Look-ups in named tables: a row name and a column name give one cell, copied from the table.

dod:
         zarob  fuve
runup      0.8   0.7
fiteko     0.8   0.5
talal      0.7   0.7
dibam      0.7   0.7
fut        0.7   0.8
defem      0.9   0.7
suked      0.6   0.3
dinamap    1.0   0.1
suf        0.8   0.8
degi       0.7   0.8
dafum      0.6   0.8

fuve of dibam is 0.7
zarob of degi is 0.7
fuve of fiteko is 0.5
zarob of runup is 0.8
zarob of dinamap is 1.0
fuve of suked is 0.3
zarob of suf is 0.8
fuve of runup is 0.7
zarob of talal is 0.7

libuza =
columns: giv, vup
pak: [93, 124]
kagasi: [134, 86]
kobib: [200, 64]
mekifa: [18, 101]
vub: [103, 105]
pip: [44, 143]

vup of kagasi: 86
giv of kobib: 200
vup of pak: 124
giv of kagasi: 134
giv of vub: 103
giv of pak: 93
vup of mekifa: 101
vup of kobib: 64
vup of vub: 105
giv of mekifa: 18
vup of pip: 143
giv of pip: 44

neb.csv
,seni,fisenu,rez,makev,kikamu,pibilil,kegel
dop,248,-849,-228,-48,-431,-389,-16
lizur,107,-458,425,-347,-344,-300,208
zaz,498,120,165,-812,41,-175,178
demetu,392,-399,-357,-109,332,-208,123
dimafa,-123,-166,-53,-266,-66,-136,-409
dafoso,-233,-316,158,-460,-8,285,-350
loponal,-342,-13,245,138,92,292,-621
gelo,-755,80,-376,37,-108,311,110
tivurut,325,-334,-14,620,-251,-214,-245

rez of lizur = 425
rez of dop = -228
kikamu of demetu = 332
kegel of dop = -16
rez of dimafa = -53
fisenu of zaz = 120
kegel of loponal = -621
makev of loponal = 138
rez of demetu = -357
seni of tivurut = 325
fisenu of lizur = -458
seni of dop = 248
kegel of dafoso = -350
pibilil of dimafa = -136
kikamu of loponal = 92
Which row has the largest pibilil? gelo

pez:
         ris  gubomor  nufef  lebupu
fosog      2       74     71      27
veb        2       73     57      34
mek        2       73     26      53
sus        2       73     21      56
pirak      2       72     11      62
fibe       2       72     23      54
miz        2       73     64      31
rimun      2       73     70      28
nisozuk    2       73     65      30
tusako     2       73     67      30
fupigi     2       73     74      25
fot        2       73     62      32
luzir      2       73     71      27

rimun, ris -> 2
pirak, nufef -> 11
luzir, lebupu -> 27
fosog, gubomor -> 74
veb, gubomor -> 73
miz, lebupu -> 31
fot, nufef -> 62
mek, lebupu -> 53

Table zez
	fises	fonab	tuta	pades	sovinu	sivef
pelamo	0.643	0.463	0.502	0.545	0.585	0.742
rutab	0.438	0.578	0.608	0.435	0.366	0.563
zikat	0.494	0.555	0.647	0.555	0.226	0.640
moza	0.485	0.578	0.636	0.587	0.153	0.583
nuzigoz	0.431	0.554	0.547	0.532	0.792	0.514
rul	0.606	0.579	0.518	0.624	0.817	0.493
ser	0.555	0.606	0.605	0.527	0.608	0.460

What is the pades of moza in zez? 0.587
What is the tuta of pelamo in zez? 0.502
What is the sivef of zikat in zez? 0.640
What is the fises of nuzigoz in zez? 0.431
What is the sivef of pelamo in zez? 0.742
What is the sovinu of zikat in zez? 0.226
What is the fises of moza in zez? 0.485
What is the fises of ser in zez? 0.555
What is the fonab of rul in zez? 0.579
What is the tuta of moza in zez? 0.636
What is the pades of rutab in zez? 0.435
What is the sivef of moza in zez? 0.583
What is the tuta of rutab in zez? 0.608
What is the tuta of rul in zez? 0.518
What is the fises of rutab in zez? 0.438
Row with the largest sovinu: rul

